[[  0   3  -2   0   5 -10 -12  -6   4  -1   0   1]
 [-10   8  -5   9  12  -1  -6 -12  19  39 -30 -25]
 [  5  -5   3   1 -12   4   9  13  -3  -6  -2  -4]
 [  1  19 -15  -6   3   9  10  -2  32 -31 -17  -5]]
->
[[  1  19 -15  -6   3   9  10  -2  32 -31 -17  -5]
 [-10   8  -5   9  12  -1  -6 -12  19  39 -30 -25]
 [  0   3  -2   0   5 -10 -12  -6   4  -1   0   1]
 [  5  -5   3   1 -12   4   9  13  -3  -6  -2  -4]]

[[-25  -3  21 -32 -11  17]
 [-11 -13  18  23  18 -27]
 [ 37  16   0 -33 -28   0]
 [-40   2 -39 -27 -13  28]
 [-20 -25  11  47  -5 -23]
 [ 17  22   2  10 -16   5]
 [ 21  -4   4  23  39  13]]
->
[[-40   2 -39 -27 -13  28]
 [ 37  16   0 -33 -28   0]
 [ 17  22   2  10 -16   5]
 [ 21  -4   4  23  39  13]
 [-20 -25  11  47  -5 -23]
 [-11 -13  18  23  18 -27]
 [-25  -3  21 -32 -11  17]]

[[-27   6 -37  31 -48 -11]
 [-30   7 -35  35 -46 -13]
 [-28   7 -38  32 -49 -11]
 [ 27  -6  37 -31  48  11]
 [ 12   1  -8  13 -18  -2]
 [  9   1  -6  13 -15  -2]
 [-10   2 -15  52 -29 -26]]
->
[[-28   7 -38  32 -49 -11]
 [-27   6 -37  31 -48 -11]
 [-30   7 -35  35 -46 -13]
 [-10   2 -15  52 -29 -26]
 [ 12   1  -8  13 -18  -2]
 [  9   1  -6  13 -15  -2]
 [ 27  -6  37 -31  48  11]]

[[  9  -5   6  -7 -11]
 [ -1 -11  -6  -2 -25]
 [ -7  -2   1   6   4]
 [ 11  46  -4  36  35]
 [  2   7  -2   6   3]]
->
[[ -1 -11  -6  -2 -25]
 [ 11  46  -4  36  35]
 [  2   7  -2   6   3]
 [ -7  -2   1   6   4]
 [  9  -5   6  -7 -11]]

[[ 19  -6  53 -16 -11 -21   5 -19]
 [ 34  11 -31  17 -12   5  11 -10]
 [-16 -16   7   5   6 -27   5  -3]
 [ 35   0 -44 -18 -13  -7  10 -11]]
->
[[ 35   0 -44 -18 -13  -7  10 -11]
 [ 34  11 -31  17 -12   5  11 -10]
 [-16 -16   7   5   6 -27   5  -3]
 [ 19  -6  53 -16 -11 -21   5 -19]]

[[  5  13 -18 -36  15 -10 -15 -41   4  35  14 -35]
 [ 16 -10  14 -29  -5  10   6 -15  47   9  40 -34]
 [-12  17 -40 -43 -11  -3 -36 -37   7  44   8 -34]]
->
[[-12  17 -40 -43 -11  -3 -36 -37   7  44   8 -34]
 [  5  13 -18 -36  15 -10 -15 -41   4  35  14 -35]
 [ 16 -10  14 -29  -5  10   6 -15  47   9  40 -34]]
---
[[ -4   0  13 -29   5  10  19  -5  16  -3  15   8 -16   5 -28]
 [  0  -1 -15  32  -1  14   0 -55 -12 -13 -21  18  25 -21  36]
 [  3   4   5  -6   1 -16  -6  32   2   4   9 -19  -6  11  -8]
 [ -4   4  27 -13   2  48 -48 -23  33  -6 -53  46 -26   2  -1]
 [ -1  53 -28  13  47 -33   3   8 -33  -4   7 -19  16  21   5]
 [-10  37 -21 -32  39 -18  23  35 -25  18  29  -2 -14  27 -44]]
->
[[  0  13 -29   5  10  19  -5  16  -3  15   8 -16   5 -28  -4]
 [ -1 -15  32  -1  14   0 -55 -12 -13 -21  18  25 -21  36   0]
 [  4   5  -6   1 -16  -6  32   2   4   9 -19  -6  11  -8   3]
 [  4  27 -13   2  48 -48 -23  33  -6 -53  46 -26   2  -1  -4]
 [ 53 -28  13  47 -33   3   8 -33  -4   7 -19  16  21   5  -1]
 [ 37 -21 -32  39 -18  23  35 -25  18  29  -2 -14  27 -44 -10]]

[[ -7  13   5 -37  17  22 -19   9  -6 -11]
 [ 10  -7  13   5 -37  16  22 -20   9  -4]
 [ 12  40 -22 -14  10  -8  13   6 -36  16]]
->
[[ 13   5 -37  17  22 -19   9  -6 -11  -7]
 [ -7  13   5 -37  16  22 -20   9  -4  10]
 [ 40 -22 -14  10  -8  13   6 -36  16  12]]

[[-10  53  25  18  33 -24 -12 -22  24 -33 -15 -36]
 [ -3  41 -14  31  27 -25  13 -28 -24 -21  -1 -18]]
->
[[ 53  25  18  33 -24 -12 -22  24 -33 -15 -36 -10]
 [ 41 -14  31  27 -25  13 -28 -24 -21  -1 -18  -3]]

[[  6 -17  24 -21 -31 -28]
 [ 12  -7  -7  -5  46 -28]
 [-14  27 -23  22  19 -28]
 [ 16 -25  24 -29  -6 -28]]
->
[[-17  24 -21 -31 -28   6]
 [ -7  -7  -5  46 -28  12]
 [ 27 -23  22  19 -28 -14]
 [-25  24 -29  -6 -28  16]]

[[ -7  -3  -7   8 -15   4   3 -22  -3 -10  27 -15 -13  20  48]
 [ 12   0  -4 -41   0  -5  19 -15 -48   6   1  24   2  -3 -23]
 [ 18 -34   1   2  15  -1   6  13 -13   9 -23  -3  14  15 -29]
 [ -9  16  -7  26 -15   0 -11  -5  17  15   5 -20  -9  13  21]
 [ 11 -28  -4 -14   6  -1  13  -9 -24  -9   4   1   5  12   4]
 [ 17  -3  -2 -29   6  -4  15  -2 -38  15 -11  21   8   0 -35]]
->
[[ -3  -7   8 -15   4   3 -22  -3 -10  27 -15 -13  20  48  -7]
 [  0  -4 -41   0  -5  19 -15 -48   6   1  24   2  -3 -23  12]
 [-34   1   2  15  -1   6  13 -13   9 -23  -3  14  15 -29  18]
 [ 16  -7  26 -15   0 -11  -5  17  15   5 -20  -9  13  21  -9]
 [-28  -4 -14   6  -1  13  -9 -24  -9   4   1   5  12   4  11]
 [ -3  -2 -29   6  -4  15  -2 -38  15 -11  21   8   0 -35  17]]

[[ 55  23 -10 -23  -2  -2]
 [ -6  18  11  12  17   0]
 [ 11  16  23  -4 -14   3]
 [-26  11   0  47  -5 -17]
 [-15  -2   4 -12  48   1]
 [ -5  -8   6 -13  -6  35]
 [ 14   3 -30  10  10  -9]]
->
[[ 23 -10 -23  -2  -2  55]
 [ 18  11  12  17   0  -6]
 [ 16  23  -4 -14   3  11]
 [ 11   0  47  -5 -17 -26]
 [ -2   4 -12  48   1 -15]
 [ -8   6 -13  -6  35  -5]
 [  3 -30  10  10  -9  14]]
